Here is a tiny trained network, its code and every weight. The questions are about switching its units off for an input and a target symbol, where a switched-off unit gives its printed mean instead of its output.

import numpy as np


def w(rows, s, z=0):
    codes = np.array(rows[::2]) - 128.0
    scale = np.full(codes.shape[1], s)
    scale[-1] = z or s
    return codes * scale


def norm(h):
    return h / np.sqrt((h * h).mean(-1, keepdims=True) + 1e-5)


def f(y):
    return np.maximum(y, 0)


def softmax(a):
    e = np.exp(a - a.max(-1, keepdims=True))
    return e / e.sum(-1, keepdims=True)


def log_softmax(a):
    a = a - a.max(-1, keepdims=True)
    return a - np.log(np.exp(a).sum(-1, keepdims=True))


def net(x, mask):
    ids = ['βγεζηλμξφψω'.index(c) for c in x.split()]
    T = len(ids)
    res = E[ids] + P[:T]
    q, k, v = (norm(res) @ M[0].T for M in (Q, K, V))
    z = softmax(np.where(np.tri(T) > 0, q @ k.T / 3**0.5, -1e9)) @ v
    res = res + np.where(mask[0], z, O[0][:, -1]) @ O[0][:, :-1]
    y = f(norm(res) @ A[0][:, :-1].T + A[0][:, -1])
    res = res + np.where(mask[1:13], y, B[0][:, -1]) @ B[0][:, :-1]
    return log_softmax(norm(res)[-1] @ U[:, :-1].T + U[:, -1])


Q, K, V, O, A, B = {}, {}, {}, {}, {}, {}
E = w([
[84,152,75,168],'β',
[132,248,83,144],'γ',
[73,153,144,70],'ε',
[111,227,62,124],'ζ',
[229,150,186,168],'η',
[84,63,187,224],'λ',
[240,129,165,149],'μ',
[34,22,94,159],'ξ',
[38,37,85,147],'φ',
[213,109,75,172],'ψ',
[143,23,155,217],'ω',
],0.013)
P = w([
[103,215,76,227],'0',
[121,202,79,202],'1',
[133,186,78,183],'2',
[140,164,90,153],'3',
[145,147,95,124],'4',
[152,129,100,95],'5',
[159,112,103,71],'6',
[165,88,105,43],'7',
[168,67,109,26],'8',
[175,43,117,1],'9',
],0.0067)
Q[0] = w([
[205,32,105,235],'head 1',
[59,179,187,62],'head 1',
[190,4,215,153],'head 1',
],0.014)
K[0] = w([
[197,10,117,99],'head 1',
[98,240,150,105],'head 1',
[162,31,118,21],'head 1',
],0.012)
V[0] = w([
[140,78,47,172],'head 1',
[168,115,2,96],'head 1',
[57,172,107,149],'head 1',
],0.012)
O[0] = w([
[196,56,2,90,255],'head 1',
[36,215,63,194,143],'head 1',
[93,114,154,67,90],'head 1',
],0.0093,0.0061)
A[0] = w([
[142,246,147,93,179],'neuron 1',
[197,169,129,126,118],'neuron 2',
[111,78,176,101,143],'neuron 3',
[86,49,155,120,78],'neuron 4',
[58,88,116,130,54],'neuron 5',
[160,109,247,95,25],'neuron 6',
[178,177,95,128,150],'neuron 7',
[189,145,154,61,97],'neuron 8',
[121,109,82,196,140],'neuron 9',
[143,46,89,113,200],'neuron 10',
[111,144,62,113,101],'neuron 11',
[81,139,95,69,254],'neuron 12',
],0.012,0.0052)
B[0] = w([
[182,178,123,2,158],'neuron 1',
[22,106,136,189,166],'neuron 2',
[154,159,112,213,152],'neuron 3',
[15,156,141,129,158],'neuron 4',
[70,50,127,141,138],'neuron 5',
[112,110,60,5,144],'neuron 6',
[39,73,174,76,182],'neuron 7',
[62,178,94,164,144],'neuron 8',
[164,129,108,91,204],'neuron 9',
[112,197,177,91,246],'neuron 10',
[143,173,210,169,164],'neuron 11',
[190,216,147,107,174],'neuron 12',
],0.0076,0.011)
U = w([
[123,163,9,191,92],'β',
[145,151,141,140,35],'γ',
[101,38,220,75,142],'ε',
[49,114,91,108,121],'ζ',
[132,155,189,220,254],'η',
[165,158,155,97,80],'λ',
[145,152,140,114,53],'μ',
[206,55,66,83,141],'ξ',
[135,123,135,136,40],'φ',
[34,75,92,91,138],'ψ',
[126,157,217,140,60],'ω',
],0.015,0.0064)

Each question gives the input, a string of symbols that net reads in full, and the target symbol t.
The units are the heads (3 rows each of Q, K, V and O) and the neurons (one row each of A and B). Each row of codes is followed by its name. A weight is (code - 128) times the scale printed after its matrix; where a second scale follows, it is the last column's (O, A, B and U).
mask holds one flag per unit, heads first, then neurons. A switched-off unit (its flag False) gives its mean, the last column of its rows in O or B, instead of its output. The means were averaged over made-up inputs and are rounded, as every weight is.
A unit's drop is (log p(t) with every unit on - log p(t) with that unit switched off) / (log p(t) with every unit on - log p(t) with every unit switched off).
The circuit of an input: a set's keep is (log p(t) with only the set's units on - log p(t) with every unit switched off) / (log p(t) with every unit on - log p(t) with every unit switched off). Starting from the 12 units with the biggest drops (on a tie, the unit counted first), units are removed one at a time, each time the one whose removal leaves the highest keep (on an exact tie, the one counted first), for as long as the keep stays at least 0.8.
units of the circuit, in order: the units of the circuit, biggest drop first
top k neurons: the k neurons with the biggest drops, biggest first
drop when u is switched off: that unit's drop, to one decimal
input η μ ψ μ, target β: units of the circuit, in order	(head 1; neuron 10)
input λ ω η λ ζ ζ λ ω φ, target ξ: top 4 neurons	(neuron 2; neuron 7; neuron 12; neuron 8)
input μ ξ λ ξ ψ μ ζ μ, target η: units of the circuit, in order	(head 1)
input μ ε μ ω λ μ λ η, target η: units of the circuit, in order	(head 1; neuron 2)
input λ λ ω λ λ λ ξ η λ, target ψ: units of the circuit, in order	(neuron 4; head 1)
input λ μ γ ζ μ η ζ ζ λ η, target ε: units of the circuit, in order	(neuron 2; neuron 12; neuron 7)
input ω γ μ, target ξ: units of the circuit, in order	(head 1; neuron 12)
input λ λ μ ξ η, target ψ: units of the circuit, in order	(neuron 7; neuron 2; neuron 12; head 1)
input ψ λ ζ φ μ, target ζ: top 2 neurons	(neuron 7; neuron 2)
input λ ψ μ ψ ξ, target β: units of the circuit, in order	(head 1; neuron 7)
input μ η η λ, target ε: top 3 neurons	(neuron 6; neuron 12; neuron 11)
input ζ λ ψ μ ψ β μ μ ξ λ, target ψ: top 2 neurons	(neuron 11; neuron 4)
input λ η λ φ ξ ψ ψ μ η, target β: top 2 neurons	(neuron 10; neuron 2)
input β μ ω λ ζ λ ψ β η, target β: units of the circuit, in order	(head 1)
input φ η η λ ψ λ φ ζ η, target ζ: top 3 neurons	(neuron 7; neuron 2; neuron 8)
input λ ξ η, target ψ: top 3 neurons	(neuron 7; neuron 2; neuron 12)
input η μ λ μ η η, target η: top 3 neurons	(neuron 2; neuron 10; neuron 8)
input λ λ ω μ λ ζ γ λ λ η, target ε: top 4 neurons	(neuron 6; neuron 2; neuron 12; neuron 9)
input λ ω ψ, target ξ: drop when head 1 is switched off	0.8
input ε ω μ λ ζ λ λ ω λ, target ξ: drop when neuron 4 is switched off	0.0
input μ μ γ φ η, target ζ: drop when neuron 2 is switched off	0.4
input ζ ω ω μ μ λ, target η: drop when neuron 7 is switched off	0.4
input γ ζ μ μ β λ, target η: units of the circuit, in order	(neuron 7)
input η γ ε ζ λ μ ψ φ, target β: units of the circuit, in order	(head 1; neuron 7)
